Here is a tiny trained network, its code and every weight. The questions are about switching its units off for an input and a class, where a switched-off unit gives its printed mean instead of its output.

import numpy as np


def w(rows, s, z=0):
    codes = np.array(rows[::2]) - 128.0
    scale = np.full(codes.shape[1], s)
    scale[-1] = z or s
    return codes * scale


def norm(h):
    return h / np.sqrt((h * h).mean(-1, keepdims=True) + 1e-5)


def f(y):
    return np.maximum(y, 0)


def log_softmax(a):
    a = a - a.max(-1, keepdims=True)
    return a - np.log(np.exp(a).sum(-1, keepdims=True))


def net(x, mask):
    res = np.array(x, float).reshape(1, 7) / 4 @ E
    u = 0
    for l in range(4):
        y = f(norm(res) @ A[l][:, :-1].T + A[l][:, -1])
        res = res + np.where(mask[u : u + 6], y, B[l][:, -1]) @ B[l][:, :-1]
        u += 6
    return log_softmax(norm(res)[-1] @ U[:, :-1].T + U[:, -1])


A, B = {}, {}
E = w([
[136,117,131,117,127,121],'x0',
[130,124,120,125,132,135],'x1',
[194,85,233,242,217,152],'x2',
[123,122,135,121,128,123],'x3',
[81,50,170,89,3,189],'x4',
[147,237,238,20,139,155],'x5',
[136,165,138,169,114,122],'x6',
],0.0062)
A[0] = w([
[97,119,171,126,120,189,112],'0.n0',
[130,164,120,153,209,77,142],'0.n1',
[102,66,142,160,69,100,173],'0.n2',
[102,78,200,142,47,146,62],'0.n3',
[201,2,235,163,213,165,5],'0.n4',
[167,97,160,101,186,93,103],'0.n5',
],0.0089,0.0024)
B[0] = w([
[255,179,148,111,176,173,170],'0.n0',
[150,112,80,87,148,183,216],'0.n1',
[134,73,93,121,165,143,199],'0.n2',
[191,110,52,136,164,227,199],'0.n3',
[92,188,151,211,54,84,255],'0.n4',
[167,159,139,134,184,172,174],'0.n5',
],0.0094,0.0068)
A[1] = w([
[76,131,11,160,66,96,163],'1.n0',
[126,143,190,161,167,168,95],'1.n1',
[108,101,105,155,254,142,155],'1.n2',
[74,132,165,161,69,148,39],'1.n3',
[174,126,117,129,163,48,49],'1.n4',
[122,99,107,59,102,165,2],'1.n5',
],0.0081,0.0022)
B[1] = w([
[124,66,172,126,106,28,253],'1.n0',
[20,169,147,130,65,100,192],'1.n1',
[135,11,104,168,108,170,224],'1.n2',
[123,208,165,160,210,170,142],'1.n3',
[151,187,1,84,200,182,148],'1.n4',
[49,221,84,203,135,147,174],'1.n5',
],0.0078,0.0053)
A[2] = w([
[25,188,65,5,41,47,55],'2.n0',
[128,200,206,74,124,151,149],'2.n1',
[253,182,45,215,116,131,251],'2.n2',
[138,251,219,3,127,139,90],'2.n3',
[166,184,182,14,141,251,93],'2.n4',
[72,151,52,104,151,99,65],'2.n5',
],0.0078,0.0023)
B[2] = w([
[52,220,236,229,44,143,198],'2.n0',
[84,38,46,228,105,79,188],'2.n1',
[110,162,162,55,87,169,254],'2.n2',
[168,121,41,152,167,58,212],'2.n3',
[128,89,60,89,119,61,214],'2.n4',
[32,254,121,64,65,162,162],'2.n5',
],0.0084,0.0081)
A[3] = w([
[88,134,159,158,156,97,2],'3.n0',
[135,187,72,68,182,169,17],'3.n1',
[113,141,83,84,121,244,220],'3.n2',
[173,159,144,98,113,84,31],'3.n3',
[116,170,91,84,119,151,161],'3.n4',
[134,80,120,119,176,108,81],'3.n5',
],0.011,0.002)
B[3] = w([
[2,24,127,138,81,127,154],'3.n0',
[129,61,85,41,107,203,191],'3.n1',
[165,120,121,8,147,247,254],'3.n2',
[221,172,21,176,84,71,134],'3.n3',
[206,134,128,121,184,182,196],'3.n4',
[137,102,184,171,77,57,155],'3.n5',
],0.0084,0.0065)
U = w([
[107,181,203,149,83,126,248],'0',
[243,73,82,2,179,174,45],'1',
[199,32,64,124,138,45,81],'2',
],0.0093,0.0012)

Each question gives the input, the list of numbers given to net, and the class t.
The units are the neurons (one row each of A and B). Each row of codes is followed by its name. A weight is (code - 128) times the scale printed after its matrix; where a second scale follows, it is the last column's (A, B and U).
mask holds one flag per neuron, layer by layer. A switched-off neuron (its flag False) gives its mean, the last column of its row in B, instead of its output. The means were averaged over made-up inputs and are rounded, as every weight is.
A unit's drop is (log p(t) with every unit on - log p(t) with that unit switched off) / (log p(t) with every unit on - log p(t) with every unit switched off).
The circuit of an input: a set's keep is (log p(t) with only the set's units on - log p(t) with every unit switched off) / (log p(t) with every unit on - log p(t) with every unit switched off). Starting from the 12 units with the biggest drops (on a tie, the unit counted first), units are removed one at a time, each time the one whose removal leaves the highest keep (on an exact tie, the one counted first), for as long as the keep stays at least 0.8.
units of the circuit, in order: the units of the circuit, biggest drop first
most important unit: the unit with the biggest drop
top k neurons: the k neurons with the biggest drops, biggest first
k most important neurons of layer l: the k neurons of layer l with the biggest drops, biggest first
drop when u is switched off: that unit's drop, to one decimal
input [4,-8,-4,-6,-2,-3,0], class 0: units of the circuit, in order	(2.n0; 0.n3)
input [-2,5,-5,0,-4,8,7], class 2: units of the circuit, in order	(2.n3; 2.n1)
input [7,4,5,-4,1,2,3], class 0: units of the circuit, in order	(0.n4)
input [-4,6,6,-5,-6,-5,-3], class 0: units of the circuit, in order	(0.n4; 2.n2)
input [0,-6,-5,1,-4,5,-2], class 0: top 2 neurons	(2.n0; 0.n0)
input [-2,-5,3,6,-8,-7,3], class 1: top 3 neurons	(0.n1; 1.n4; 2.n2)
input [1,2,5,-6,8,-6,4], class 1: 2 most important neurons of layer 0	(0.n3; 0.n2)
input [-7,3,3,7,-6,7,-1], class 2: top 4 neurons	(0.n3; 2.n1; 1.n1; 3.n2)
input [5,-3,8,-1,-8,0,3], class 0: 4 most important neurons of layer 0	(0.n4; 0.n3; 0.n2; 0.n0)
input [2,2,4,5,-3,5,-2], class 2: top 2 neurons	(2.n3; 2.n0)
input [3,-8,-6,-1,6,-4,3], class 0: top 3 neurons	(2.n0; 1.n0; 0.n1)
input [0,0,2,-4,1,3,-5], class 2: 2 most important neurons of layer 1	(1.n2; 1.n5)
input [-1,-2,-5,5,0,6,2], class 2: top 2 neurons	(2.n3; 2.n4)
input [8,-5,7,4,-4,3,0], class 0: most important unit	0.n4
input [-5,5,-2,-6,-4,8,-1], class 2: top 2 neurons	(2.n1; 0.n3)
input [-1,-8,-3,4,-6,8,-2], class 2: drop when 2.n3 is switched off	0.2
input [4,8,-8,3,-2,-5,0], class 0: drop when 2.n0 is switched off	0.3
input [-2,5,0,-4,-6,-5,5], class 1: drop when 2.n1 is switched off	0.1
input [-2,3,-1,-3,4,6,-4], class 2: 2 most important neurons of layer 0	(0.n1; 0.n2)
input [-2,2,-1,-2,3,7,-5], class 2: most important unit	2.n1
